Each row has a name. Each piece below is followed by the name of the row it came from, unless a question asks for something else. Each question is about the rows just above it. Places in a row count from 0.

[ -8 -12 -11 -17 -14 -11]  bogad
[ 41 -21   3 -33 -28 -16]  lus
[-113  -19 -119  -51  103  -67]  Zamu
[-11 -12  -8  47  15  42]  ter
[ -5 -77   2  36  12 -44]  nopu
[-42  44  23  54  12  49]  kigib
[ 32 -35 -22 -51 -12 -39]  rudit
[  2  36  -5 -77 -26  41]  masuv
[  3  41  -4 -83 -29  48]  bipeb
[-13 -34 -14  28  10 -40]  Gul
Row and place where [  2  36  -5 -77] starts: | masuv, 0
Where does [ -8 -12 -11] start? Give its row and place. | bogad, 0
[-12 -11 -17 -14] begins in row and place | bogad, 1
[-28 -16] begins in row and place | lus, 4
Where does [-12 -39] start? Give its row and place. | rudit, 4
Row and place where [47 15 42] starts: | ter, 3

[ -90   53    9   48  -34  -49  -19  -43  -47  -75   76  -95   82  -49
   67   15  -77 -100]  Rogev
[-12  54 -16 110 108  87  51  92  71  90 -93  55 -11  38 -18 -43  36 -30]  Fola
[ -49  -19  -43  -50   67  -98   36  -27  -75  -60  -62    2  -14   51
 -112   15  -77   78]  deso
[-49 -19 -43 -47] begins in row and place | Rogev, 5
find: [ -90   53    9   48  -34  -49  -19  -43  -47  -75   76  -95   82  -49
   67   15  -77 -100] | Rogev
Row and place where [ 54 -16 110 108  87] starts: | Fola, 1
Row and place where [-12  54 -16 110] starts: | Fola, 0

[  46  100  -16  -80 -103   75   62 -101] = rin
[  46  100  -16  -80 -103   75   78  -47] = kat
[ 98 -77 -33 -92  63 -52 -74  63] = mubad
[ 13  33 -33  66 -90 -62  11  79] = gimi
[ 98 -77 -33 -92 -12 -96 -74  63] = lat
[ -1  53  53  36 -85  68 -45  -4] = fuso
[-79  95 -38 -40 -25 -81  17  55] = fefur
[ -34  -88  -25  -69 -101  -72   29   54] = Buti
[-33 -77  98 -49 -79  92 -36  66] = nuno
[ -14  -39   97  -61 -102    9  -98  -51] = Kasin
[ 27  49 -25  68  70 -14 -32  25] = fom
[  8 -25  26  91 -52  63 -99 -26] = bila
find: [ 98 -77 -33 -92  63 -52 -74  63] | mubad
Row and place where [-52  63] starts: | bila, 4
[-79  95 -38 -40 -25 -81  17] begins in row and place | fefur, 0
find: [  46  100  -16  -80 -103   75   62 -101] | rin
[29 54] begins in row and place | Buti, 6
Row and place where [ 91 -52] starts: | bila, 3

[ -2   9 -25 -32 -15  31  27  15  -9 -15  18   6   5   5 -15  16  21  52
 -17  10   1   8   8  -6 -31 -31 -12 -14 -14  18  25  24 -25 -25  18   7
  16  10 -13  -4 -16 -21   5  10   5 -32  18  54 -18  37  -7   9  21   9
  33  -7 -20  26   4   2   9 -21   6  30]  Nufe
[-20  26   4   2   8 -21   6 -52 -22  15 -63 -22   9  25  79  33 -13  43
  39  30   2  20 -51  -9 -24   6  28  -1 -48  22  51  36  63  -6 -44  50
  34  -6 -13  -9  31 -28   6 -49  -3 -11   3 -24  -1 -26  13   3  28 -93
 -22 -27  36 -19 -43 -30  24 -21  -9   6]  medo
[ -8  -2  11 -33  22  32  -1   9  -8  13  15 -24 -30  -4 -10 -25  -4 -23
 -10 -27  12 -29  17   7  18  15  23 -20  16 -15  -3 -13  29 -28 -27  -1
  38 -28  26   5 -15  14  -6   7 -33  24  16   1   6 -18  19  16  15 -25
 -16  22  26  12  14  33   6  22 -10  -7]  Ladi
[-1  9] begins in row and place | Ladi, 6
Row and place where [ 16 -15] starts: | Ladi, 28
Row and place where [-20  26   4   2   9 -21   6] starts: | Nufe, 56
[ 13  15 -24 -30  -4 -10 -25  -4 -23 -10] begins in row and place | Ladi, 9
Where does [21  9] start? Give its row and place. | Nufe, 52
Where does [-27  12 -29  17   7  18  15] start? Give its row and place. | Ladi, 19
[-20  26   4   2   9] begins in row and place | Nufe, 56

[-48 -36 -52 -34 -45   4 -51 -46  -3   9 -61  -1 -54   1 -22  -3 -45 -57
 -44 -30 -48 -46  -1] : vus
[ 60 -31 -43 -24 -34   6  63  43 -10  26  51  -7  35  39  51  -2  69 -37
  70 -15 -37  76  -9] : bav
[-72 -27 -20 -12 -13  -2 -42 -34  12 -28 -38  -7 -56 -41 -25   0 -36 -17
 -63 -22 -30 -38  24] : sapok
[ 16 -11 -22 -26 -21  -9  15  29 -17 -26  21 -13  17 -27  27 -10  21 -22
   9  -6 -23  21  -1] : dagul
[-102  -11  -10    0   -8   -5  -74  -64   22  -22  -78    6  -73  -35
  -52    3  -63  -11  -86  -13  -17  -61   45] : goz
[ 37  59  20 -24 -26  -3  21  24 -11  -6  33  -5   8  -9  32  -7  28 -30
  19 -11 -24  25 -15] : Met
[-34 -23 -36 -24 -32 -14 -43 -32 -10  -6 -53  -7 -26 -10 -21  -7 -44 -41
 -32 -24 -38 -45 -15] : tudog
[-27 -10 -21  -7 -44 -41 -32   8  14  36  28  10  15  41   8   6  40  -5
  33   6   4  47  14] : befa
[ 67  26  36  28  34 -15  67  64 -11 -27  75   0  63 -13  50  -6  58  38
  59  20  29  59 -30] : gelip
[-39 -39 -56 -29 -42  12 -37 -51   0  27 -45   6 -55  30 -20   4 -27 -62
 -24 -29 -47 -23  -3] : Zili
[-12 -32 -47 -33 -40  13 -10 -17   6  33 -18   2 -27  37   3   2   5 -51
  -3 -24 -43  10  18] : kogi
[  3 -37 -56 -37 -48   7   0  -2  -9  24  -9 -10 -16  31  12  -3  10 -63
  14 -31 -50   9 -16] : kon
Row and place where [38 59 20] starts: | gelip, 17
[-45 -57 -44 -30 -48 -46  -1] begins in row and place | vus, 16
Row and place where [-26 -10 -21  -7 -44 -41 -32] starts: | tudog, 12

[ 40  13 -30 -26  14 -14 -60   6  94]  mav
[ 13 -30  14 -26  40 -28  49   7 -20]  nef
[ 13 -30  14 -26  40 -28  49 -28 -40]  Vuned
[  -7  117  -97  -28 -103   -1  -15   74   -1]  Dosif
[ 40 -28  49   7 -20] begins in row and place | nef, 4
find: [ 13 -30  14 -26  40 -28  49 -28 -40] | Vuned

[ -58 -102  -48  -22   47] : komi
[ 48  68  58 -94  38] : libe
[  5 -53 -21 -31  35] : notim
[ 19  24  10  29 -22] : salu
[ 22 -30   7  11 -30] : Kise
[-42  70 -51  11   7] : dev
[68 48 31 13  6] : kekud
[ 44  54  41   1 -38] : Vomi
[-17  99 -13  52 -60] : kaz
[-54 -59 -62 -40  38] : riva
[ 68  48  31 -72  16] : fer
Which row holds [ 68  48  31 -72  16]? | fer
Where does [-31  35] start? Give its row and place. | notim, 3
[ 41   1 -38] begins in row and place | Vomi, 2
Where does [ 22 -30   7  11] start? Give its row and place. | Kise, 0
Where does [  7  11 -30] start? Give its row and place. | Kise, 2

